Questions about the array below. Counting starts at 1.
1) The entry in the top-left corner?
2) The bottom-left entry?
3) The entry just left of -14?
4) The entry at row 2, column 2?
5) The entry just right of the smallest entry?
6) The entry in row 3 and column 1?
7) The entry in row 1 and column 3?
8) The minimum?
 12   20  -20   29  -23   -8   -4  -33   27
  9   18  -18   33  -19  -16   -2  -28   28
 25   17  -21   48  -14  -18    0  -47   25
 18   18  -20   42  -16  -18   -1  -37   28
 13   18  -18   37  -18  -16   -2  -33   27
 11   15  -21   38  -18  -20    0  -29   27
 12   20  -16   34  -18  -15   -3  -32   29
 12   19  -18   32  -20  -12   -3  -34   25
1) 12
2) 12
3) 48
4) 18
5) 25
6) 25
7) -20
8) -47

Read these off the matrix that follows.
1) Give the smallest entry in the last row.
2) Give the top-left entry.
3) Give the entry in the bottom-left corner.
4) Give the 2nd smallest entry.
5) Give the 5th entry, reading row by row.
6) Give the third smallest entry.
7) Give the entry in the bottom-right corner.
8) Give the third entry from the end, reading row by row.
[[ 20 -17  10   4 -10  -4  29  42 -36 -25   5 -21  20   7  27]
 [-33 -19   5  11  -9 -18   9 -37  -1  -6   1 -39  25  35  31]
 [ 21  27 -20 -11  21 -22 -47 -11   9 -17 -14  41 -43  22 -17]
 [ 25   4  -3  -4   3  48  23  14   3  10  -2   1  -3 -23  -1]]
1) -23
2) 20
3) 25
4) -43
5) -10
6) -39
7) -1
8) -3

grid = 41,46,55,41,37,25,47,18,22,46,33
Give the entry just right of 25.
47
Give the smallest entry.
18

a =
[[-890 -393  179 -372  734 -578  195 -348 -284   79  101  438  -54    4
   354]
 [-721 -502  559  -93  562 -407  348 -228  -40 -115   -6  799  -94  232
    27]
 [-750  -52   40 -176  772 -707  236  -20 -145 -399  125  628 -300  322
   270]
 [-668 -385  118 -267  891 -410  172 -140 -229   -1  158  154 -148  780
   162]
 [-642 -181  266 -259  679 -339  -79  -30 -159  -79   43  571 -344  421
   671]
 [-890 -358   69   74  970 -372  158 -312 -225  -49   90  369 -349  437
   142]
 [-615 -344  105 -200  649 -603 -197   53 -330 -181  182  477 -165  203
   401]
 [-597  -99  149  146  858 -622  152   34 -162  260    7  608  -71  463
   409]
 [-788 -116  470 -187  760 -573   52    5 -457 -308  109  384 -519  120
   133]
 [-633 -415  200   34  735 -643   20 -117 -184   10  -63  292 -293  191
   227]
 [-855 -411  441  137  605 -702  203   53  -27   22  -12  528 -432   55
    22]
 [-805 -479  640  165  573 -454  316  185 -128 -173  -10  718  -94  351
  -106]
 [-774 -273  553  148  771 -427   59  220 -158 -133   36  765 -129  347
   -46]]
Read off the entry just left of the centre entry.
-197
The entry just left of -106 -> 351
Read off the first entry in reading order.
-890
The entry just left of 152 is -622
Read off the entry just right of -71.
463
The entry just left of 27 is 232
The 2nd largest entry -> 891
The 5th entry in reading order is 734
Read off the entry just right of the largest entry.
-372
The entry just right of the centre entry is -330
Read off the entry just left of -308.
-457
The entry just left of 36 -> -133
The entry just right of -457 -> -308
Read off the entry just right of 55.
22
Read off the third largest entry.
858
The entry just left of the largest entry is 74
Read off the entry just left of 120.
-519
The entry just right of -578 is 195
The entry at the centre is 53

0.0,-7.0,-0.5,10.5,7.6,-2.7
3.5,-13.0,11.9,11.1,9.9,-3.1
-4.7,12.6,5.2,-1.5,4.0,-4.7
2.2,4.0,5.8,0.4,2.6,-12.6
7.6,3.7,14.8,9.6,7.6,-11.6
6.6,7.3,0.7,-11.0,6.2,8.7
-7.8,1.9,-13.7,-5.3,11.6,9.9
-9.7,-11.6,-5.3,-5.0,-17.1,-0.1
4.5,-3.8,6.7,4.0,4.5,13.1
5.1,-11.3,8.8,7.4,12.6,-6.8
-2.6,-5.0,7.1,10.0,-9.5,-9.6
10.2,2.3,2.4,-1.3,-3.1,9.3
9.3,-0.6,16.9,10.4,0.2,-3.8
8.8,-3.8,2.0,3.1,-6.6,-6.4
-2.1,-0.9,-5.1,1.7,9.0,-1.6
Rows and columns are numbered from 1.
The entry just right of -0.6: 16.9
The entry in row 1 and column 2 is -7.0
The entry directly above the largest entry is 2.4
The entry just right of the largest entry?
Answer: 10.4
The entry in the top-left corner -> 0.0
The entry in the top-right corner?
Answer: -2.7
The entry directly above 2.6: 4.0
The entry in row 3 and column 1?
Answer: -4.7
The entry at row 3, column 2?
Answer: 12.6
The entry just right of the smallest entry?
Answer: -0.1
The entry directly above the smallest entry?
Answer: 11.6
The entry in the bottom-right corner?
Answer: -1.6
The entry directly below 2.3 -> -0.6
The entry in the bottom-left corner -> -2.1
The entry directly below 10.0?
Answer: -1.3
The entry just left of the smallest entry -> -5.0
The entry at row 1, column 3?
Answer: -0.5
The entry directly above 7.3 -> 3.7
The smallest entry?
Answer: -17.1
The entry directly below -6.8?
Answer: -9.6
The entry just right of 5.8?
Answer: 0.4
The entry just left of -13.0 -> 3.5
The entry directly above -6.8?
Answer: 13.1
The entry at row 2, column 2?
Answer: -13.0
The entry directly below 11.1?
Answer: -1.5
The top entry of the column that holds the smallest entry?
Answer: 7.6
The entry just right of 0.7 is -11.0

Questions about the table below. Counting starts at 1.
1) Find the entry in row 2 and column 1.
2) Find the bottom-right entry.
3) Find the entry at row 1, column 2.
4) Find the top-left entry.
5) Find the entry in the top-right corner.
6) Find the entry in the bottom-left corner.
7) Find the entry at row 1, column 3.
8) Find the entry directly above 156.
[[ 64  14  43  97 146 165]
 [108 128 173 140 157  90]
 [185  61 174 134  78 206]
 [ 98 110 113 151 178 199]
 [ 53 166 194 249  83 133]
 [216 104  41 134 149 191]
 [ 88 170 109 196 168 143]
 [231 139 156 235  51 207]
 [102  48 162  50 153  41]
 [195 104 116  65  88 157]
 [ 98 127 101 144 139 110]
 [ 99  96  85 190 138 195]
 [173 160 149 173 134 185]
 [ 54  73 145 115  92  98]
 [ 68 103 185 190  78 242]]
1) 108
2) 242
3) 14
4) 64
5) 165
6) 68
7) 43
8) 109

Questions about the grid below.
1) Read off the entry just right of the smallest entry.
2) Read off the first entry in reading order.
3) Read off the 3rd entry from the end, reading row by row.
4) Read off the entry just right of 45.
5) Read off the entry in the top-right corner.
6) Read off the bottom entry of the column that holds the smallest entry.
7) Read off the entry just right of -4.
8) Read off the bottom-right entry.
[[-37  46  20   2 -24 -19]
 [  1   8   9   2  -4   7]
 [ 12  45  44   8 -21  34]
 [ 16  55  55  11 -26  44]]
1) 46
2) -37
3) 11
4) 44
5) -19
6) 16
7) 7
8) 44
